a = ((0.6, 2.6, 4.4, 35.8, -8.7, 44.6, 0.3, 1.6, 0.7, -11.9, 1.9, 3.8), (-2.6, 0.8, 0.4, -41.4, 32.4, -48.2, -0.9, -5.5, -1.3, -26.1, -0.9, 0.1), (4.6, 0.7, 2.1, 16.7, -1.1, 29.9, -4.4, 0.7, 1.6, 22.0, -2.5, -1.9), (5.0, 0.0, -4.2, 6.3, 2.7, 0.1, 1.0, 4.1, 1.9, -4.9, 0.6, 3.0), (14.0, 1.3, 0.0, 5.0, -36.5, -9.4, -1.5, 7.4, 2.0, -4.0, -0.4, 3.1), (6.1, 1.7, -0.1, -4.4, -25.2, -17.5, -1.3, 1.1, -0.3, 23.2, -1.7, 0.8), (-24.0, 2.8, 0.5, -17.8, 12.9, -25.2, 3.3, -3.8, 0.0, -45.0, 2.2, -2.8), (-2.8, 2.3, -2.4, -7.5, 36.6, -15.3, 1.6, 0.7, 1.0, 26.9, 1.5, 2.9), (-12.7, 1.0, -0.5, 13.0, -43.4, 19.5, 3.4, -5.2, -1.0, -27.7, 1.7, -1.3))
a[0, -12]: 0.6
a[-4, 5]: -17.5
a[-9, -3]: -11.9
a[6, 6]: 3.3
a[-1, 9]: -27.7
a[-2, 11]: 2.9
a[1, -7]: -48.2
a[0, -6]: 0.3
a[1, -4]: -1.3
a[-4]: [6.1, 1.7, -0.1, -4.4, -25.2, -17.5, -1.3, 1.1, -0.3, 23.2, -1.7, 0.8]
a[5, 2]: -0.1
a[-8, -9]: -41.4
a[8]: [-12.7, 1.0, -0.5, 13.0, -43.4, 19.5, 3.4, -5.2, -1.0, -27.7, 1.7, -1.3]
a[-5, -4]: 2.0
a[4, -12]: 14.0
a[7, 0]: -2.8
a[:, -12]: [0.6, -2.6, 4.6, 5.0, 14.0, 6.1, -24.0, -2.8, -12.7]
a[-8, 2]: 0.4
a[4]: [14.0, 1.3, 0.0, 5.0, -36.5, -9.4, -1.5, 7.4, 2.0, -4.0, -0.4, 3.1]
a[-4, 9]: 23.2
a[8, 4]: -43.4
a[-1, 10]: 1.7
a[-7, 11]: -1.9
a[2, 3]: 16.7
a[-7, -8]: -1.1
a[1, -1]: 0.1
a[:, -4]: [0.7, -1.3, 1.6, 1.9, 2.0, -0.3, 0.0, 1.0, -1.0]
a[-1, -4]: -1.0
a[-2]: [-2.8, 2.3, -2.4, -7.5, 36.6, -15.3, 1.6, 0.7, 1.0, 26.9, 1.5, 2.9]
a[6, -5]: -3.8
a[-4, -8]: -25.2
a[3, 10]: 0.6
a[-7, -11]: 0.7
a[-4, 3]: -4.4
a[8, 3]: 13.0

W =
[[24.0 31.2 29.3 21.0 33.9 36.9 30.7 20.7 36.5 34.6]
 [36.3 46.3 39.9 49.0 31.2 22.9 32.3 21.3 16.8 25.6]
 [41.7 51.1 26.2 41.2 30.4 42.1 25.9 20.9 37.6 32.7]]
W[0,0] => 24.0
W[2,0] => 41.7
W[1,9] => 25.6
W[:, 2] => [29.3, 39.9, 26.2]
W[0,8] => 36.5
W[1,1] => 46.3
W[1] => [36.3, 46.3, 39.9, 49.0, 31.2, 22.9, 32.3, 21.3, 16.8, 25.6]
W[1,2] => 39.9
W[0,6] => 30.7
W[1,4] => 31.2
W[0,9] => 34.6
W[:, 1] => [31.2, 46.3, 51.1]
W[2,5] => 42.1
W[2,7] => 20.9
W[:, 4] => [33.9, 31.2, 30.4]
W[0] => [24.0, 31.2, 29.3, 21.0, 33.9, 36.9, 30.7, 20.7, 36.5, 34.6]

M =
[[640, 513, 735, 495, 854],
 [376, 567, 443, 640, 604],
 [545, 543, 546, 547, 542],
 [397, 760, 664, 337, 478],
 [288, 612, 621, 552, 567],
 [600, 441, 713, 399, 710],
 [726, 620, 494, 333, 857],
 [539, 520, 542, 531, 530],
 [547, 592, 544, 574, 573],
 [533, 535, 690, 816, 240],
 [566, 505, 563, 554, 606],
 [547, 563, 543, 549, 563],
 [531, 506, 543, 519, 518]]
Rows and columns are counted from 0.
(0, 0)	640
(2, 4)	542
(4, 4)	567
(11, 4)	563
(2, 3)	547
(1, 0)	376
(11, 2)	543
(2, 1)	543
(6, 1)	620
(8, 0)	547
(11, 3)	549
(7, 2)	542
(9, 4)	240
(4, 2)	621
(2, 0)	545
(7, 1)	520
(10, 2)	563
(0, 3)	495
(4, 3)	552
(5, 3)	399
(12, 0)	531
(6, 4)	857
(7, 0)	539
(12, 4)	518
(10, 3)	554
(5, 1)	441
(5, 0)	600
(10, 1)	505
(8, 4)	573
(2, 2)	546
(3, 4)	478
(5, 4)	710
(9, 2)	690
